Below are the code and all the weights of a small trained network. Each question names an input and a class and asks about switching units off, where a switched-off unit gives its printed mean instead of its output.

import numpy as np


def w(rows, s, z=0):
    codes = np.array(rows[::2]) - 128.0
    scale = np.full(codes.shape[1], s)
    scale[-1] = z or s
    return codes * scale


def norm(h):
    return h / np.sqrt((h * h).mean(-1, keepdims=True) + 1e-5)


def f(y):
    return np.maximum(y, 0)


def log_softmax(a):
    a = a - a.max(-1, keepdims=True)
    return a - np.log(np.exp(a).sum(-1, keepdims=True))


def net(x, mask):
    res = np.array(x, float).reshape(1, 5) / 4 @ E
    u = 0
    for l in range(2):
        y = f(norm(res) @ A[l][:, :-1].T + A[l][:, -1])
        res = res + np.where(mask[u : u + 16], y, B[l][:, -1]) @ B[l][:, :-1]
        u += 16
    return log_softmax(norm(res)[-1] @ U[:, :-1].T + U[:, -1])


A, B = {}, {}
E = w([
[130,121,212,114,164,194,87],'x0',
[89,137,118,226,209,132,129],'x1',
[131,135,67,174,76,154,63],'x2',
[125,128,129,127,127,129,130],'x3',
[136,253,115,139,103,197,195],'x4',
],0.0064)
A[0] = w([
[107,129,104,48,97,149,113,18],'L0N1',
[174,255,128,120,123,186,162,92],'L0N2',
[167,144,93,148,118,62,212,79],'L0N3',
[129,128,59,146,75,59,175,76],'L0N4',
[117,91,124,113,127,94,56,131],'L0N5',
[152,131,193,96,148,92,207,5],'L0N6',
[114,156,81,162,81,193,64,24],'L0N7',
[55,164,119,230,198,162,138,41],'L0N8',
[155,135,208,118,144,229,81,54],'L0N9',
[66,166,157,79,207,93,182,45],'L0N10',
[102,142,136,79,190,77,223,35],'L0N11',
[97,113,150,100,140,120,184,25],'L0N12',
[167,156,143,57,34,139,137,70],'L0N13',
[112,151,119,181,180,111,106,26],'L0N14',
[125,130,148,58,56,170,107,63],'L0N15',
[104,132,78,180,55,157,65,2],'L0N16',
],0.0093,0.0062)
B[0] = w([
[158,160,132,139,174,89,141,147],'L0N1',
[45,17,124,168,106,144,234,253],'L0N2',
[66,172,107,59,159,162,66,183],'L0N3',
[86,180,157,78,152,141,59,204],'L0N4',
[107,87,162,143,81,145,209,212],'L0N5',
[183,111,180,154,91,191,66,153],'L0N6',
[200,97,221,147,41,206,91,184],'L0N7',
[216,142,84,81,210,6,169,228],'L0N8',
[40,254,86,68,98,111,35,208],'L0N9',
[190,104,163,135,80,181,57,170],'L0N10',
[183,106,169,121,110,245,38,171],'L0N11',
[163,105,139,135,112,166,82,136],'L0N12',
[193,157,86,173,239,67,170,212],'L0N13',
[161,148,132,89,126,87,148,156],'L0N14',
[175,167,105,133,199,21,151,188],'L0N15',
[193,158,208,150,85,203,94,179],'L0N16',
],0.0074,0.0062)
A[1] = w([
[200,142,111,220,36,103,65,23],'L1N1',
[106,38,148,140,99,109,129,55],'L1N2',
[2,210,93,83,151,115,52,60],'L1N3',
[58,150,178,210,145,142,92,67],'L1N4',
[170,128,154,70,63,47,175,43],'L1N5',
[43,134,142,178,118,203,141,73],'L1N6',
[176,116,85,156,215,109,134,2],'L1N7',
[19,12,145,141,79,118,232,123],'L1N8',
[199,108,152,121,125,201,112,18],'L1N9',
[207,123,164,114,94,174,97,57],'L1N10',
[198,87,118,118,235,97,136,75],'L1N11',
[194,119,100,94,156,79,156,13],'L1N12',
[77,149,11,89,108,141,66,75],'L1N13',
[104,72,146,93,119,125,98,51],'L1N14',
[109,33,185,115,99,61,75,148],'L1N15',
[232,158,110,126,199,48,153,77],'L1N16',
],0.0075,0.0039)
B[1] = w([
[203,22,241,95,150,205,72,180],'L1N1',
[99,164,98,130,135,172,194,163],'L1N2',
[2,139,202,34,35,101,61,208],'L1N3',
[156,160,103,60,119,59,85,149],'L1N4',
[178,163,83,146,184,92,104,164],'L1N5',
[140,58,70,136,180,48,130,169],'L1N6',
[213,181,75,56,139,63,130,170],'L1N7',
[42,171,91,212,102,201,230,209],'L1N8',
[149,66,155,205,57,137,83,167],'L1N9',
[179,41,124,166,110,149,121,185],'L1N10',
[214,137,85,138,105,98,111,215],'L1N11',
[186,144,116,177,191,93,122,174],'L1N12',
[42,184,223,57,174,96,76,167],'L1N13',
[111,104,109,150,119,132,158,153],'L1N14',
[88,161,70,144,109,179,213,218],'L1N15',
[164,130,84,131,141,59,76,254],'L1N16',
],0.006,0.0061)
U = w([
[229,152,72,133,168,32,137,236],'0',
[54,118,93,187,104,183,252,167],'1',
[210,66,213,150,91,204,76,83],'2',
[24,185,167,58,110,96,64,9],'3',
],0.014,0.0012)

Each question gives the input, the list of numbers given to net, and the class t.
The units are the neurons (one row each of A and B). Each row of codes is followed by its name. A weight is (code - 128) times the scale printed after its matrix; where a second scale follows, it is the last column's (A, B and U).
mask holds one flag per neuron, layer by layer. A switched-off neuron (its flag False) gives its mean, the last column of its row in B, instead of its output. The means were averaged over made-up inputs and are rounded, as every weight is.
A unit's drop is (log p(t) with every unit on - log p(t) with that unit switched off) / (log p(t) with every unit on - log p(t) with every unit switched off).
The circuit of an input: a set's keep is (log p(t) with only the set's units on - log p(t) with every unit switched off) / (log p(t) with every unit on - log p(t) with every unit switched off). Starting from the 12 units with the biggest drops (on a tie, the unit counted first), units are removed one at a time, each time the one whose removal leaves the highest keep (on an exact tie, the one counted first), for as long as the keep stays at least 0.8.
units of the circuit, in order: the units of the circuit, biggest drop first
k most important neurons: the k neurons with the biggest drops, biggest first
k most important neurons of layer l: the k neurons of layer l with the biggest drops, biggest first
input [7,0,3,8,-4], class 3: units of the circuit, in order => (L0N9)
input [-6,1,6,-8,-5], class 2: 2 most important neurons => (L0N2, L0N16)
input [5,-8,-8,-4,6], class 0: 3 most important neurons of layer 0 => (L0N13, L0N15, L0N7)
input [5,7,2,7,6], class 0: 2 most important neurons of layer 0 => (L0N8, L0N5)
input [-3,4,3,-1,5], class 1: 2 most important neurons => (L0N2, L0N13)
input [-6,-6,-7,6,-6], class 2: 2 most important neurons of layer 0 => (L0N2, L0N11)
input [-7,6,2,0,-2], class 3: 4 most important neurons => (L0N4, L0N3, L0N13, L1N3)
input [-3,-6,2,-4,7], class 1: 2 most important neurons of layer 0 => (L0N2, L0N8)
input [0,1,-4,-8,3], class 2: 3 most important neurons of layer 0 => (L0N11, L0N10, L0N6)
input [3,2,1,1,-3], class 1: 2 most important neurons => (L0N5, L0N4)
input [-8,4,8,5,5], class 2: units of the circuit, in order => (L0N7, L1N1)
input [6,-7,-7,2,2], class 0: 2 most important neurons of layer 0 => (L0N15, L0N13)
input [-2,6,-7,-2,4], class 2: 2 most important neurons of layer 0 => (L0N11, L0N10)
input [4,3,6,-8,5], class 2: units of the circuit, in order => (L0N7)
input [8,1,7,0,7], class 3: 2 most important neurons of layer 1 => (L1N4, L1N15)
input [7,-6,4,-6,-2], class 3: 2 most important neurons => (L0N9, L0N8)
input [-2,-5,7,3,-7], class 1: 2 most important neurons => (L0N5, L1N15)
input [7,2,1,2,-5], class 3: 2 most important neurons => (L0N9, L0N2)
input [7,-7,-6,-7,4], class 0: 4 most important neurons of layer 0 => (L0N13, L0N15, L0N4, L0N3)
input [-3,-2,-7,-8,6], class 2: units of the circuit, in order => (L0N11)
input [8,-7,1,7,1], class 3: 3 most important neurons => (L0N9, L0N8, L1N3)
input [-4,-3,0,-3,-5], class 1: 2 most important neurons => (L0N5, L0N9)
input [-1,4,-8,5,-6], class 2: 3 most important neurons => (L0N11, L0N2, L0N10)
input [5,-5,1,-6,-2], class 0: 4 most important neurons => (L0N15, L0N13, L0N4, L0N3)
input [-4,2,4,7,-5], class 1: 2 most important neurons of layer 0 => (L0N5, L0N9)
input [-8,-1,7,5,0], class 3: 3 most important neurons => (L0N4, L0N3, L1N13)
